Below is a small trained network, with its code and all its weights. Each question gives an input and a class and asks what happens when units are switched off, that is, made to give their printed mean instead of their output.

import numpy as np


def w(rows, s, z=0):
    codes = np.array(rows[::2]) - 128.0
    scale = np.full(codes.shape[1], s)
    scale[-1] = z or s
    return codes * scale


def norm(h):
    return h / np.sqrt((h * h).mean(-1, keepdims=True) + 1e-5)


def f(y):
    return np.maximum(y, 0)


def log_softmax(a):
    a = a - a.max(-1, keepdims=True)
    return a - np.log(np.exp(a).sum(-1, keepdims=True))


def net(x, mask):
    res = np.array(x, float).reshape(1, 7) / 4 @ E
    u = 0
    for l in range(3):
        y = f(norm(res) @ A[l][:, :-1].T + A[l][:, -1])
        res = res + np.where(mask[u : u + 14], y, B[l][:, -1]) @ B[l][:, :-1]
        u += 14
    return log_softmax(norm(res)[-1] @ U[:, :-1].T + U[:, -1])


A, B = {}, {}
E = w([
[122,125,131,131,121,132,129,127,132,123],'x0',
[228,11,46,188,117,80,72,78,108,73],'x1',
[162,195,143,90,104,178,147,13,38,97],'x2',
[126,131,128,129,131,126,118,129,124,124],'x3',
[69,54,56,33,170,195,99,98,135,151],'x4',
[121,130,130,131,120,128,121,129,126,121],'x5',
[222,177,164,65,117,199,44,124,252,79],'x6',
],0.0018)
A[0] = w([
[117,121,95,16,131,103,81,119,143,120,88],'L0N0',
[92,116,1,23,116,210,126,105,205,103,24],'L0N1',
[183,136,64,108,124,97,134,88,89,93,140],'L0N2',
[62,191,189,124,181,99,142,132,130,157,27],'L0N3',
[86,155,189,125,169,107,181,149,105,129,123],'L0N4',
[180,197,183,213,130,91,216,177,96,100,50],'L0N5',
[92,62,88,70,128,168,129,142,138,103,7],'L0N6',
[171,161,182,197,133,44,99,133,122,147,219],'L0N7',
[15,154,145,139,136,123,96,249,225,228,127],'L0N8',
[120,142,124,125,113,143,191,69,28,122,123],'L0N9',
[51,72,36,73,162,141,166,121,90,134,118],'L0N10',
[145,9,93,129,208,141,104,55,122,107,66],'L0N11',
[147,148,83,75,74,161,172,26,104,156,33],'L0N12',
[32,111,46,54,109,178,134,94,125,157,47],'L0N13',
],0.0026,0.0019)
B[0] = w([
[113,79,180,159,140,172,134,133,116,167,160],'L0N0',
[109,70,213,176,220,187,90,168,69,172,185],'L0N1',
[109,127,143,127,74,175,171,158,142,94,177],'L0N2',
[173,117,81,93,70,161,205,178,92,87,175],'L0N3',
[164,89,60,121,24,176,115,160,100,88,195],'L0N4',
[140,64,233,177,170,158,24,176,29,148,209],'L0N5',
[127,60,254,160,144,115,68,149,84,149,148],'L0N6',
[110,20,179,112,92,182,108,114,105,164,236],'L0N7',
[138,139,111,61,163,47,168,75,112,54,253],'L0N8',
[66,184,129,131,191,26,86,47,246,78,206],'L0N9',
[114,105,230,196,163,179,50,169,96,179,210],'L0N10',
[181,128,85,123,28,148,201,211,88,79,184],'L0N11',
[105,149,165,66,208,74,82,38,113,39,164],'L0N12',
[152,61,217,155,194,169,82,204,68,169,186],'L0N13',
],0.0025,0.0029)
A[1] = w([
[151,41,83,162,116,76,89,186,189,117,161],'L1N0',
[99,137,110,137,52,192,72,79,86,93,229],'L1N1',
[112,65,80,236,157,103,141,89,100,92,83],'L1N2',
[174,90,155,93,158,212,58,104,217,131,146],'L1N3',
[97,100,102,127,199,60,146,199,198,157,71],'L1N4',
[28,188,133,19,195,183,131,147,107,165,143],'L1N5',
[188,119,57,181,64,121,146,117,130,81,1],'L1N6',
[207,78,90,156,113,172,60,77,76,100,209],'L1N7',
[23,142,85,148,175,105,182,116,64,229,48],'L1N8',
[186,201,154,85,157,173,101,57,89,105,71],'L1N9',
[212,188,196,205,75,109,84,155,153,123,124],'L1N10',
[204,190,123,63,167,182,97,166,213,119,64],'L1N11',
[117,252,170,116,80,181,222,199,122,176,203],'L1N12',
[70,67,98,137,133,63,154,154,130,145,144],'L1N13',
],0.0031,0.001)
B[1] = w([
[85,193,138,44,182,108,205,57,122,64,226],'L1N0',
[118,111,137,88,155,113,157,146,192,185,208],'L1N1',
[159,201,81,79,80,209,121,159,152,161,211],'L1N2',
[65,156,85,206,69,96,106,110,83,204,236],'L1N3',
[75,196,181,104,180,105,134,25,129,48,187],'L1N4',
[248,65,50,139,60,111,216,177,89,60,253],'L1N5',
[104,115,69,56,69,186,174,188,102,118,160],'L1N6',
[90,176,127,94,165,148,222,204,124,137,245],'L1N7',
[158,206,108,167,48,230,43,51,253,173,211],'L1N8',
[31,121,123,142,187,41,156,104,213,71,206],'L1N9',
[45,38,163,125,179,190,108,149,65,177,227],'L1N10',
[86,168,51,201,66,144,99,65,111,215,201],'L1N11',
[175,49,19,98,140,127,137,173,65,90,226],'L1N12',
[129,216,165,128,109,152,64,61,206,131,206],'L1N13',
],0.0028,0.0029)
A[2] = w([
[124,185,89,199,97,134,91,106,149,213,84],'L2N0',
[163,48,194,108,177,129,99,146,76,204,119],'L2N1',
[128,137,97,66,138,226,142,121,127,147,179],'L2N2',
[70,127,161,125,134,165,181,205,130,93,136],'L2N3',
[224,82,72,90,91,138,200,202,150,78,72],'L2N4',
[97,62,100,164,150,118,172,115,150,157,108],'L2N5',
[209,127,255,175,155,107,102,162,83,141,31],'L2N6',
[161,172,87,158,27,123,64,79,173,233,37],'L2N7',
[109,148,89,204,99,142,117,105,148,203,64],'L2N8',
[80,137,139,117,182,34,109,126,227,67,5],'L2N9',
[161,68,89,103,200,129,157,108,57,102,121],'L2N10',
[107,165,129,152,60,160,190,61,54,149,115],'L2N11',
[81,164,129,123,196,15,127,113,176,93,36],'L2N12',
[120,168,158,83,191,41,135,13,131,61,20],'L2N13',
],0.0038,0.0025)
B[2] = w([
[178,154,20,164,56,175,100,44,194,178,177],'L2N0',
[28,66,170,189,187,190,65,167,106,152,212],'L2N1',
[151,123,173,179,110,64,141,166,90,113,252],'L2N2',
[190,116,82,112,136,125,102,60,133,128,238],'L2N3',
[189,181,56,71,51,63,173,199,27,105,209],'L2N4',
[140,175,179,129,114,133,117,139,83,104,154],'L2N5',
[52,24,175,141,220,239,66,222,50,165,174],'L2N6',
[178,135,41,242,87,187,71,46,200,230,169],'L2N7',
[210,203,132,112,105,141,116,59,193,142,172],'L2N8',
[103,173,232,94,191,94,224,40,186,88,164],'L2N9',
[128,172,137,114,100,113,126,149,189,142,198],'L2N10',
[129,113,127,114,171,119,92,147,200,135,233],'L2N11',
[87,141,210,35,201,83,203,32,167,57,165],'L2N12',
[44,144,254,50,227,41,240,48,218,57,179],'L2N13',
],0.0041,0.0037)
U = w([
[14,11,233,223,230,232,12,233,10,186,165],'0',
[225,210,3,31,14,15,235,228,30,29,218],'1',
[27,217,232,17,230,9,251,3,225,3,99],'2',
[197,231,2,252,28,202,19,5,242,245,1],'3',
],0.0048,0.0014)

Each question gives the input, the list of numbers given to net, and the class t.
The units are the neurons (one row each of A and B). Each row of codes is followed by its name. A weight is (code - 128) times the scale printed after its matrix; where a second scale follows, it is the last column's (A, B and U).
mask holds one flag per neuron, layer by layer. A switched-off neuron (its flag False) gives its mean, the last column of its row in B, instead of its output. The means were averaged over made-up inputs and are rounded, as every weight is.
A unit's drop is (log p(t) with every unit on - log p(t) with that unit switched off) / (log p(t) with every unit on - log p(t) with every unit switched off).
The circuit of an input: a set's keep is (log p(t) with only the set's units on - log p(t) with every unit switched off) / (log p(t) with every unit on - log p(t) with every unit switched off). Starting from the 12 units with the biggest drops (on a tie, the unit counted first), units are removed one at a time, each time the one whose removal leaves the highest keep (on an exact tie, the one counted first), for as long as the keep stays at least 0.8.
units of the circuit, in order: the units of the circuit, biggest drop first
unit that matters most: the unit with the biggest drop
k most important neurons: the k neurons with the biggest drops, biggest first
top k neurons in layer l: the k neurons of layer l with the biggest drops, biggest first
input [-3,-2,0,-4,5,1,7], class 3: units of the circuit, in order	L1N11
input [-8,-7,-5,4,3,6,8], class 3: units of the circuit, in order	L1N11, L2N7
input [-2,3,0,-3,-2,1,-4], class 3: top 2 neurons in layer 1	L1N2, L1N5
input [-6,6,-7,1,8,5,7], class 0: 3 most important neurons	L0N1, L1N8, L0N9
input [2,3,-7,-5,-8,-8,4], class 0: 2 most important neurons	L1N10, L0N9
input [-1,7,8,-3,-2,-5,-4], class 2: units of the circuit, in order	L0N9, L2N13
input [6,4,-5,-6,3,3,-4], class 2: 2 most important neurons	L1N0, L1N5
input [-6,-5,-1,8,4,-6,2], class 1: 3 most important neurons	L1N5, L0N5, L0N8
input [-7,-3,1,-8,-8,7,-8], class 0: 2 most important neurons	L0N5, L1N11
input [3,-7,5,-6,-6,-1,0], class 1: 3 most important neurons	L1N12, L0N10, L0N3
input [7,-3,2,0,-8,5,8], class 0: 2 most important neurons	L1N10, L0N5
input [2,-6,-7,0,7,-2,-8], class 3: 4 most important neurons	L1N8, L1N13, L0N5, L1N10
input [-2,5,2,-5,0,0,-5], class 1: 4 most important neurons	L0N11, L1N3, L1N6, L1N11
input [3,5,7,5,1,-1,-6], class 2: top 2 neurons in layer 0	L0N9, L0N12
input [5,4,8,5,0,-8,7], class 2: 2 most important neurons	L1N9, L0N12
input [5,3,-7,2,-7,8,4], class 0: units of the circuit, in order	L1N10
input [8,-8,-8,6,-8,4,7], class 0: 2 most important neurons	L1N10, L0N9
input [-7,-4,-8,6,-8,4,3], class 0: 2 most important neurons	L0N5, L1N10
input [-2,-7,-6,-8,-3,0,7], class 1: 3 most important neurons	L1N12, L0N8, L1N8
input [5,4,-7,8,-6,-1,2], class 2: units of the circuit, in order	L1N0
input [-1,-5,-4,8,-1,-6,6], class 3: 2 most important neurons	L1N11, L1N3
input [5,-7,-7,-7,4,4,6], class 1: top 2 neurons in layer 0	L0N9, L0N8
input [2,-2,7,2,8,-1,8], class 0: top 4 neurons in layer 0	L0N1, L0N12, L0N8, L0N13
input [-6,-4,-5,-5,0,4,-3], class 2: top 2 neurons in layer 1	L1N4, L1N13
input [-6,2,-2,0,1,1,1], class 1: top 2 neurons in layer 0	L0N11, L0N9
input [-1,-1,3,0,0,-8,-4], class 3: top 2 neurons in layer 1	L1N8, L1N0
input [3,6,4,1,1,-1,-5], class 1: unit that matters most	L0N11
input [0,-2,-3,2,-6,1,7], class 3: top 2 neurons in layer 0	L0N10, L0N13
